Below are the code and all the weights of a small trained network. Each question names an input and a class and asks about switching units off, where a switched-off unit gives its printed mean instead of its output.

import numpy as np


def w(rows, s, z=0):
    codes = np.array(rows[::2]) - 128.0
    scale = np.full(codes.shape[1], s)
    scale[-1] = z or s
    return codes * scale


def f(y):
    return np.maximum(y, 0)


def log_softmax(a):
    a = a - a.max(-1, keepdims=True)
    return a - np.log(np.exp(a).sum(-1, keepdims=True))


def net(x, mask):
    res = np.array(x, float).reshape(1, 6) / 4 @ E
    y = f(res @ A[0][:, :-1].T + A[0][:, -1])
    res = res + np.where(mask, y, B[0][:, -1]) @ B[0][:, :-1]
    return log_softmax(res[-1] @ U[:, :-1].T + U[:, -1])


A, B = {}, {}
E = w([
[114,141,140,143,26,179,62,172,160,81,165,154],'x0',
[66,142,112,74,114,140,134,93,136,137,63,107],'x1',
[141,155,126,104,111,70,201,9,216,169,113,68],'x2',
[122,137,57,81,131,137,90,146,125,160,107,94],'x3',
[66,114,190,130,69,80,99,111,71,179,166,142],'x4',
[184,165,170,123,157,165,117,92,178,84,77,180],'x5',
],0.013)
A[0] = w([
[70,119,9,72,114,151,96,229,82,172,115,76,144],'neuron 1',
[199,105,120,179,162,144,73,191,36,108,158,149,98],'neuron 2',
[204,129,140,172,218,150,150,190,116,124,132,148,158],'neuron 3',
[199,126,110,154,173,128,120,200,142,124,121,118,183],'neuron 4',
[110,94,163,175,90,73,94,200,16,167,172,157,224],'neuron 5',
[142,179,181,100,2,194,27,161,221,81,156,208,251],'neuron 6',
[71,119,183,150,71,93,135,141,19,136,216,180,138],'neuron 7',
[137,125,176,115,101,137,82,201,47,149,99,132,208],'neuron 8',
[115,126,148,110,129,165,113,107,168,115,68,147,54],'neuron 9',
[200,164,146,168,122,173,80,151,119,112,122,179,125],'neuron 10',
[157,117,135,186,8,128,133,130,210,158,182,136,137],'neuron 11',
],0.0086,0.0021)
B[0] = w([
[151,163,38,128,251,110,57,143,21,160,92,83,209],'neuron 1',
[119,141,178,39,156,23,123,146,173,164,180,205,205],'neuron 2',
[157,113,172,78,167,168,149,149,216,105,184,154,191],'neuron 3',
[138,74,151,136,226,108,136,140,119,96,112,158,175],'neuron 4',
[1,94,106,168,93,184,156,100,48,156,232,88,228],'neuron 5',
[151,76,162,133,11,210,30,156,72,136,10,150,249],'neuron 6',
[51,106,174,199,95,135,193,80,140,138,209,57,225],'neuron 7',
[40,164,121,149,134,138,109,97,104,140,151,159,192],'neuron 8',
[108,76,214,80,141,73,212,108,81,162,96,104,163],'neuron 9',
[156,121,202,131,129,160,160,160,147,118,105,200,188],'neuron 10',
[193,199,71,103,56,103,111,125,146,76,150,27,191],'neuron 11',
],0.009,0.018)
U = w([
[78,99,127,172,110,145,170,107,69,126,216,117,96],'0',
[124,174,148,62,139,80,181,2,200,207,51,114,253],'1',
[227,83,144,129,191,149,208,147,179,41,126,177,121],'2',
[196,181,106,116,42,117,102,135,154,74,151,82,146],'3',
[115,135,160,94,167,107,128,172,131,140,196,225,54],'4',
[122,127,55,120,211,130,105,162,45,142,130,132,67],'5',
[127,105,162,120,64,185,96,130,91,127,66,177,142],'6',
],0.0084,0.0024)

Each question gives the input, the list of numbers given to net, and the class t.
The units are the neurons (one row each of A and B). Each row of codes is followed by its name. A weight is (code - 128) times the scale printed after its matrix; where a second scale follows, it is the last column's (A, B and U).
mask holds one flag per neuron, in row order. A switched-off neuron (its flag False) gives its mean, the last column of its row in B, instead of its output. The means were averaged over made-up inputs and are rounded, as every weight is.
A unit's drop is (log p(t) with every unit on - log p(t) with that unit switched off) / (log p(t) with every unit on - log p(t) with every unit switched off).
The circuit of an input: a set's keep is (log p(t) with only the set's units on - log p(t) with every unit switched off) / (log p(t) with every unit on - log p(t) with every unit switched off). Starting from all 11 units, units are removed one at a time, each time the one whose removal leaves the highest keep (on an exact tie, the one counted first), for as long as the keep stays at least 0.8.
units of the circuit, in order: the units of the circuit, biggest drop first
k most important neurons: the k neurons with the biggest drops, biggest first
drop when u is switched off: that unit's drop, to one decimal
input [4,-1,-3,7,-2,-4], class 5: units of the circuit, in order : (neuron 1)
input [-4,-5,2,-6,2,2], class 2: units of the circuit, in order : (neuron 5; neuron 8)
input [2,-6,2,-5,2,5], class 6: 2 most important neurons : (neuron 6; neuron 10)
input [1,0,-6,2,6,4], class 0: 2 most important neurons : (neuron 5; neuron 7)
input [-6,-6,-3,4,6,6], class 4: 2 most important neurons : (neuron 2; neuron 3)
input [0,0,4,4,3,-1], class 1: 2 most important neurons : (neuron 5; neuron 6)
input [2,-1,-5,-6,8,6], class 0: 2 most important neurons : (neuron 7; neuron 5)
input [5,-5,0,-4,1,0], class 6: 2 most important neurons : (neuron 6; neuron 10)
input [1,0,4,5,5,0], class 1: 2 most important neurons : (neuron 5; neuron 6)
input [3,-3,-8,6,-6,4], class 4: drop when neuron 2 is switched off : 1.8
input [1,-6,7,-5,-3,6], class 2: drop when neuron 5 is switched off : 0.1
input [2,-1,2,-4,-2,0], class 3: drop when neuron 11 is switched off : 0.1
